[128 = 0]

132  124  135  94  113  140  123  127  135  145  124  136  120  136  145  103  118  117  134  115  120  122  138  142  123  124  120  142  126  147  131  132  183  139  118  133  132  119  146  141  158  150  118  128  159  142  120  111  135  143  128  119  94  129  125  129  132  133  111 -> B + G
128  134  122  113  103  123  142  125  160  145  130  116  122  145  144  121  121  124  127  109  115  126  118  136  146  122  125  109  152  123  115  128  107  148  128  132  128  145  151  141  137  139  104  125  126  129  126  114  142  130  114  125  104  112  131  120  122  135  124 -> Q + G
129  112  136  124  109  143  105  115  126  129  116  133  122  146  121  122  151  133  122  99  132  126  142  133  114  134  143  109  132  162  121  128  184  114  87  130  126  119  143  136  147  132  130  117  150  131  118  104  126  150  129  125  84  134  113  130  119  119  104 -> Q + G
126  140  123  130  165  122  151  136  103  119  147  120  124  128  123  129  121  130  133  138  130  145  109  126  135  110  123  137  136  94  126  146  67  140  159  120  125  124  123  115  101  112  128  97  91  123  144  146  143  127  149  132  170  119  126  117  143  159  152 -> R + H
127  121  122  121  111  127  65  114  119  150  153  127  99  117  150  109  128  114  111  133  124  119  34  83  146  157  100  114  120  130  108  109  182  120  121  121  142  114  134  128  124  127  126  126  149  122  110  98  147  142  122  133  82  137  109  122  126  113  120 -> Q + G
133  120  124  172  104  120  108  121  144  133  158  130  125  100  123  138  164  142  129  129  151  115  107  115  165  158  116  93  144  91  112  90  51  130  135  114  120  120  131  128  97  128  136  123  116  113  148  126  132  103  122  140  160  114  139  67  119  144  138 -> R + H
136  113  146  119  99  143  76  120  109  148  131  140  109  116  161  131  97  129  113  125  109  118  152  141  112  82  134  189  150  139  120  163  158  110  74  133  131  117  139  123  148  119  122  138  135  133  112  160  168  149  146  127  94  164  123  127  138  97  133 -> W + G
134  111  117  162  64  123  99  123  139  151  148  118  96  130  161  120  153  129  103  69  134  116  75  136  197  150  92  72  171  94  96  82  137  107  109  123  122  118  138  114  100  135  131  127  110  126  91  95  158  126  99  129  122  134  109  125  129  113  115 -> Q + G
117  150  127  125  156  137  143  133  116  111  116  135  130  118  130  141  85  111  150  151  130  133  159  134  117  65  143  191  133  133  151  182  92  143  148  46  123  124  141  119  139  115  121  140  110  126  150  190  137  129  135  143  147  139  135  138  132  118  146 -> R + G
129  119  119  123  79  120  134  120  154  141  124  123  131  135  153  124  129  133  129  93  120  121  94  133  151  127  120  115  136  122  115  117  162  126  117  131  133  137  133  131  129  128  118  130  124  128  104  108  147  134  114  120  112  111  120  124  136  123  113 -> Q + G
128  137  126  143  159  123  125  136  105  105  144  122  131  115  128  130  134  126  134  153  148  144  159  129  108  94  122  154  127  105  135  145  59  155  137  150  132  105  122  115  119  127  131  121  105  131  158  158  138  128  143  134  150  127  129  126  134  129  155 -> R + H
120  135  118  128  163  124  176  132  133  110  121  127  163  115  105  124  97  127  152  153  153  143  134  134  115  118  147  150  114  95  152  137  92  138  162  127  127  136  118  126  99  127  129  125  116  129  142  144  121  115  125  137  165  118  123  135  123  149  139 -> R + E
123  125  129  139  176  155  149  126  74  108  97  134  148  132  118  132  159  136  134  134  132  129  160  141  83  74  170  209  145  152  142  199  87  115  123  126  118  112  136  116  137  97  137  133  102  127  134  176  131  133  167  137  151  131  136  140  141  110  145 -> R + H
128  109  120  132  69  136  82  121  158  144  142  133  112  128  162  127  100  134  118  104  129  117  126  125  140  129  112  123  151  146  116  102  165  112  109  144  128  140  135  125  132  134  119  131  156  148  66  122  139  125  124  126  94  145  127  125  113  126  116 -> Q + G
127  146  129  104  127  127  157  131  117  140  113  117  123  161  141  122  161  124  110  75  125  126  116  152  123  127  130  120  135  143  120  144  181  133  107  137  140  124  145  131  151  146  113  124  117  114  124  116  145  146  117  103  97  87  123  120  153  132  104 -> B + H
135  121  138  121  134  125  108  118  108  130  131  130  118  121  124  121  180  128  111  131  127  129  122  126  135  147  104  113  112  144  107  143  180  123  122  119  143  110  127  136  138  133  148  123  140  109  115  85  126  119  137  122  111  132  113  126  138  127  113 -> Q + H
125  127  112  121  135  126  141  135  98  121  133  129  126  113  148  130  103  122  123  141  117  134  113  128  134  82  110  124  126  111  121  140  123  128  157  126  135  124  121  109  99  118  122  144  107  124  128  133  158  135  127  131  150  145  121  123  159  122  152 -> W + H
132  125  129  78  122  132  141  130  110  148  112  137  132  153  130  117  144  125  122  122  119  130  87  137  138  139  93  88  127  124  110  124  188  129  139  127  134  129  132  147  120  134  125  112  129  121  108  100  171  130  117  111  108  120  115  113  150  132  106 -> B + H
